Below are the code and all the weights of a small trained network. Each question names an input and a class and asks about switching units off, where a switched-off unit gives its printed mean instead of its output.

import numpy as np


def w(rows, s, z=0):
    codes = np.array(rows[::2]) - 128.0
    scale = np.full(codes.shape[1], s)
    scale[-1] = z or s
    return codes * scale


def f(y):
    return y / 2 * (1 + np.tanh(0.7978845608 * (y + 0.044715 * y**3)))


def log_softmax(a):
    a = a - a.max(-1, keepdims=True)
    return a - np.log(np.exp(a).sum(-1, keepdims=True))


def net(x, mask):
    res = np.array(x, float).reshape(1, 3) / 4 @ E
    y = f(res @ A[0][:, :-1].T + A[0][:, -1])
    res = res + np.where(mask, y, B[0][:, -1]) @ B[0][:, :-1]
    return log_softmax(res[-1] @ U[:, :-1].T + U[:, -1])


A, B = {}, {}
E = w([
[182,183,185,107,227],'x0',
[120,88,67,192,246],'x1',
[201,56,79,75,143],'x2',
],0.012)
A[0] = w([
[86,77,73,155,55,149],'n1',
[133,59,138,165,224,108],'n2',
[114,128,42,148,62,136],'n3',
[94,114,143,207,79,232],'n4',
[138,143,168,101,173,202],'n5',
[133,133,195,63,79,209],'n6',
[221,181,137,92,185,184],'n7',
[129,125,169,98,68,181],'n8',
[231,50,80,120,102,67],'n9',
[120,45,42,128,210,75],'n10',
[147,49,88,102,118,107],'n11',
[28,226,183,222,79,93],'n12',
[186,152,202,133,211,172],'n13',
[92,95,228,174,138,223],'n14',
[130,92,84,139,93,99],'n15',
[150,107,205,104,99,192],'n16',
[167,183,147,61,63,159],'n17',
[100,1,163,195,183,66],'n18',
[175,73,110,16,175,48],'n19',
[153,105,206,95,71,66],'n20',
[156,169,174,54,117,198],'n21',
[35,64,126,131,226,116],'n22',
[230,123,94,79,82,55],'n23',
[44,167,123,165,166,7],'n24',
[164,196,190,105,187,240],'n25',
[131,128,102,223,165,81],'n26',
[115,36,128,234,54,192],'n27',
[179,93,84,42,126,53],'n28',
[175,107,106,178,173,78],'n29',
[19,205,162,111,127,50],'n30',
[214,15,75,112,155,51],'n31',
[108,45,85,143,83,117],'n32',
],0.0094,0.0011)
B[0] = w([
[184,103,26,109,188,218],'n1',
[65,51,152,90,141,225],'n2',
[163,92,59,74,182,196],'n3',
[205,162,100,134,150,183],'n4',
[194,133,35,106,209,170],'n5',
[76,93,119,73,140,223],'n6',
[186,115,59,96,141,214],'n7',
[105,54,138,102,112,199],'n8',
[116,181,124,212,82,221],'n9',
[79,118,161,186,146,252],'n10',
[121,188,105,190,133,192],'n11',
[97,196,124,153,134,254],'n12',
[164,145,90,114,202,220],'n13',
[193,128,87,142,74,164],'n14',
[197,147,103,116,158,169],'n15',
[53,101,120,150,167,184],'n16',
[39,77,171,104,173,231],'n17',
[41,106,183,142,135,211],'n18',
[180,206,149,212,87,216],'n19',
[57,72,195,130,119,204],'n20',
[102,30,145,63,174,208],'n21',
[35,23,146,141,139,218],'n22',
[139,134,186,254,49,204],'n23',
[101,171,184,199,74,180],'n24',
[202,170,57,73,205,218],'n25',
[98,129,176,133,129,196],'n26',
[214,128,72,81,187,217],'n27',
[133,227,183,140,88,202],'n28',
[122,97,175,137,126,186],'n29',
[158,161,147,203,98,200],'n30',
[107,194,176,124,111,243],'n31',
[186,122,103,138,162,204],'n32',
],0.006,0.0095)
U = w([
[201,102,1,94,192,254],'0',
[54,15,200,141,139,29],'1',
[131,243,166,219,78,80],'2',
],0.0094,0.00077)

Each question gives the input, the list of numbers given to net, and the class t.
The units are the neurons (one row each of A and B). Each row of codes is followed by its name. A weight is (code - 128) times the scale printed after its matrix; where a second scale follows, it is the last column's (A, B and U).
mask holds one flag per neuron, in row order. A switched-off neuron (its flag False) gives its mean, the last column of its row in B, instead of its output. The means were averaged over made-up inputs and are rounded, as every weight is.
A unit's drop is (log p(t) with every unit on - log p(t) with that unit switched off) / (log p(t) with every unit on - log p(t) with every unit switched off).
most important unit: the unit with the biggest drop
k most important neurons: the k neurons with the biggest drops, biggest first
drop when u is switched off: that unit's drop, to one decimal
input [-1,-6,7], class 2: 2 most important neurons : n28, n19
input [6,8,-1], class 1: most important unit : n22
input [-5,4,-4], class 0: 2 most important neurons : n27, n1
input [-6,-7,8], class 2: 2 most important neurons : n23, n28
input [-8,7,-8], class 0: 2 most important neurons : n27, n1
input [7,-7,-7], class 0: 2 most important neurons : n25, n5
input [6,6,8], class 2: 2 most important neurons : n19, n31
input [7,-7,1], class 0: 2 most important neurons : n25, n7
input [-6,-7,-6], class 1: 3 most important neurons : n20, n17, n8
input [-2,-3,7], class 2: drop when n1 is switched off : 0.0
input [1,-7,7], class 1: drop when n9 is switched off : -0.1
input [6,-4,8], class 2: drop when n28 is switched off : 0.2
input [5,6,1], class 1: drop when n32 is switched off : 0.1
input [5,-3,-5], class 0: most important unit : n25
